Below is a small trained network, with its code and all its weights. Each question gives an input and a target symbol and asks what happens when units are switched off, that is, made to give their printed mean instead of their output.

import numpy as np


def w(rows, s, z=0):
    codes = np.array(rows[::2]) - 128.0
    scale = np.full(codes.shape[1], s)
    scale[-1] = z or s
    return codes * scale


def f(y):
    return y / 2 * (1 + np.tanh(0.7978845608 * (y + 0.044715 * y**3)))


def softmax(a):
    e = np.exp(a - a.max(-1, keepdims=True))
    return e / e.sum(-1, keepdims=True)


def log_softmax(a):
    a = a - a.max(-1, keepdims=True)
    return a - np.log(np.exp(a).sum(-1, keepdims=True))


def net(x, mask):
    ids = ['αγζηθλμξπστφψω'.index(c) for c in x.split()]
    T = len(ids)
    res = E[ids] + P[:T]
    r = res
    for j in range(2):
        rows = slice(2 * j, 2 * j + 2)
        q, k, v = (r @ M[0][rows].T for M in (Q, K, V))
        z = softmax(np.where(np.tri(T) > 0, q @ k.T / 2**0.5, -1e9)) @ v
        o = O[0][rows]
        res = res + np.where(mask[j], z, o[:, -1]) @ o[:, :-1]
    y = f(res @ A[0][:, :-1].T + A[0][:, -1])
    res = res + np.where(mask[2:18], y, B[0][:, -1]) @ B[0][:, :-1]
    return log_softmax(res[-1] @ U[:, :-1].T + U[:, -1])


Q, K, V, O, A, B = {}, {}, {}, {}, {}, {}
E = w([
[166,110,100,129,183,72],'α',
[149,76,81,212,142,167],'γ',
[167,107,141,127,110,181],'ζ',
[152,131,122,85,124,115],'η',
[106,7,86,56,149,134],'θ',
[164,149,98,116,174,72],'λ',
[159,51,213,118,183,80],'μ',
[99,127,39,127,156,62],'ξ',
[120,178,97,105,125,90],'π',
[139,155,112,157,117,124],'σ',
[200,134,140,153,168,117],'τ',
[174,154,147,97,97,183],'φ',
[82,66,116,219,194,63],'ψ',
[63,66,147,211,96,190],'ω',
],0.017)
P = w([
[118,108,128,117,7,60],'0',
[195,151,189,136,150,102],'1',
[55,144,67,129,213,203],'2',
[172,79,57,143,74,85],'3',
[242,133,185,149,185,130],'4',
[80,123,62,133,250,236],'5',
[213,58,25,136,85,116],'6',
],0.011)
Q[0] = w([
[117,116,123,137,249,189],'H1',
[63,119,139,141,169,180],'H1',
[81,148,118,138,97,160],'H2',
[153,170,106,209,157,153],'H2',
],0.019)
K[0] = w([
[164,8,141,172,176,156],'H1',
[89,27,151,167,131,152],'H1',
[88,132,132,157,72,136],'H2',
[157,164,105,245,130,154],'H2',
],0.016)
V[0] = w([
[111,55,176,2,182,67],'H1',
[205,167,38,27,122,160],'H1',
[114,120,135,106,75,161],'H2',
[177,52,49,141,119,104],'H2',
],0.0083)
O[0] = w([
[90,67,220,24,160,89,169],'H1',
[119,196,88,1,69,17,98],'H1',
[81,85,93,83,163,151,70],'H2',
[20,74,153,173,66,73,255],'H2',
],0.0077,0.0056)
A[0] = w([
[133,102,159,92,91,89,161],'N1',
[150,159,161,127,52,149,158],'N2',
[121,89,94,147,102,164,212],'N3',
[157,139,135,166,193,81,64],'N4',
[157,194,171,174,158,139,159],'N5',
[70,146,78,79,98,155,151],'N6',
[118,112,188,142,35,131,33],'N7',
[98,113,158,123,193,181,12],'N8',
[149,254,154,124,171,121,58],'N9',
[157,187,173,73,139,121,3],'N10',
[152,125,78,117,118,198,21],'N11',
[161,118,165,155,129,96,35],'N12',
[118,140,116,175,117,140,170],'N13',
[170,147,193,121,108,186,111],'N14',
[106,158,85,144,126,121,220],'N15',
[228,146,169,111,146,126,38],'N16',
],0.015,0.0059)
B[0] = w([
[140,114,40,171,116,168,254],'N1',
[61,64,121,178,150,82,156],'N2',
[172,171,122,96,129,124,247],'N3',
[150,189,98,127,28,114,204],'N4',
[51,115,133,145,125,213,214],'N5',
[214,189,203,118,158,136,179],'N6',
[137,180,128,177,120,24,168],'N7',
[74,206,123,152,151,72,216],'N8',
[2,121,198,119,32,71,158],'N9',
[100,163,46,81,224,98,149],'N10',
[112,175,131,38,36,90,151],'N11',
[151,203,101,46,92,182,165],'N12',
[158,111,109,80,143,145,218],'N13',
[142,137,146,235,145,65,163],'N14',
[138,44,180,171,85,148,189],'N15',
[188,111,214,90,185,162,173],'N16',
],0.0099,0.0094)
U = w([
[151,150,111,188,53,2,184],'α',
[208,73,103,117,73,221,205],'γ',
[227,167,116,38,93,162,91],'ζ',
[225,181,147,119,174,136,90],'η',
[127,142,110,36,218,114,222],'θ',
[12,143,130,93,54,62,30],'λ',
[66,122,182,177,191,34,79],'μ',
[171,52,183,174,193,162,140],'ξ',
[133,148,230,110,71,131,106],'π',
[51,16,126,98,122,181,212],'σ',
[29,53,180,162,51,154,81],'τ',
[121,231,133,46,64,60,3],'φ',
[109,139,75,223,207,150,78],'ψ',
[90,209,64,88,67,180,74],'ω',
],0.0081,0.0058)

Each question gives the input, a string of symbols that net reads in full, and the target symbol t.
The units are the heads (2 rows each of Q, K, V and O) and the neurons (one row each of A and B). Each row of codes is followed by its name. A weight is (code - 128) times the scale printed after its matrix; where a second scale follows, it is the last column's (O, A, B and U).
mask holds one flag per unit, heads first, then neurons. A switched-off unit (its flag False) gives its mean, the last column of its rows in O or B, instead of its output. The means were averaged over made-up inputs and are rounded, as every weight is.
A unit's drop is (log p(t) with every unit on - log p(t) with that unit switched off) / (log p(t) with every unit on - log p(t) with every unit switched off).
The circuit of an input: a set's keep is (log p(t) with only the set's units on - log p(t) with every unit switched off) / (log p(t) with every unit on - log p(t) with every unit switched off). Starting from the 12 units with the biggest drops (on a tie, the unit counted first), units are removed one at a time, each time the one whose removal leaves the highest keep (on an exact tie, the one counted first), for as long as the keep stays at least 0.8.
circuit, biggest first: the units of the circuit, biggest drop first
unit that matters most: the unit with the biggest drop
top k neurons: the k neurons with the biggest drops, biggest first
which heads matter: for each layer, one digit per head in row order, 1 if its drop is at least 0.15 and else 0, layers parted by /
input ω θ ψ τ φ τ, target ψ: which heads matter : 10
input ζ μ ζ μ, target γ: top 3 neurons : (N8; N1; N3)
input θ ξ τ π ζ, target ξ: which heads matter : 00
input φ τ ψ π θ ξ, target θ: circuit, biggest first : (H1)
input τ ψ λ ψ τ φ, target ψ: circuit, biggest first : (H1; N8)
input π λ φ π θ, target σ: circuit, biggest first : (H1; N1; N3)
input λ τ ψ ξ ω, target ψ: circuit, biggest first : (H1; N8)
input ξ ξ ξ π λ, target φ: top 2 neurons : (N9; N4)
input τ γ γ ω τ λ, target ω: circuit, biggest first : (H1; N11)
input λ θ τ φ, target α: which heads matter : 00
input ξ ζ γ γ ξ τ, target γ: which heads matter : 11
input ξ ζ θ η θ φ, target θ: circuit, biggest first : (H1; N10)
input ψ σ θ φ η ω σ, target γ: top 2 neurons : (N8; N7)
input τ ξ θ τ θ π, target θ: circuit, biggest first : (H1; N10)
input θ θ τ τ, target γ: top 2 neurons : (N8; N7)
input η σ φ θ μ, target η: circuit, biggest first : (N16; N12; N14; H2)
input ψ ω ω θ, target α: circuit, biggest first : (H2; N7)
input π μ π σ ψ π, target ψ: circuit, biggest first : (H1)
input γ θ τ γ α, target ζ: circuit, biggest first : (N16; N12; N4)
input π λ π, target π: unit that matters most : N6
input τ ω τ π ζ, target ξ: top 2 neurons : (N16; N14)
input σ θ τ ψ η, target θ: top 3 neurons : (N10; N16; N15)
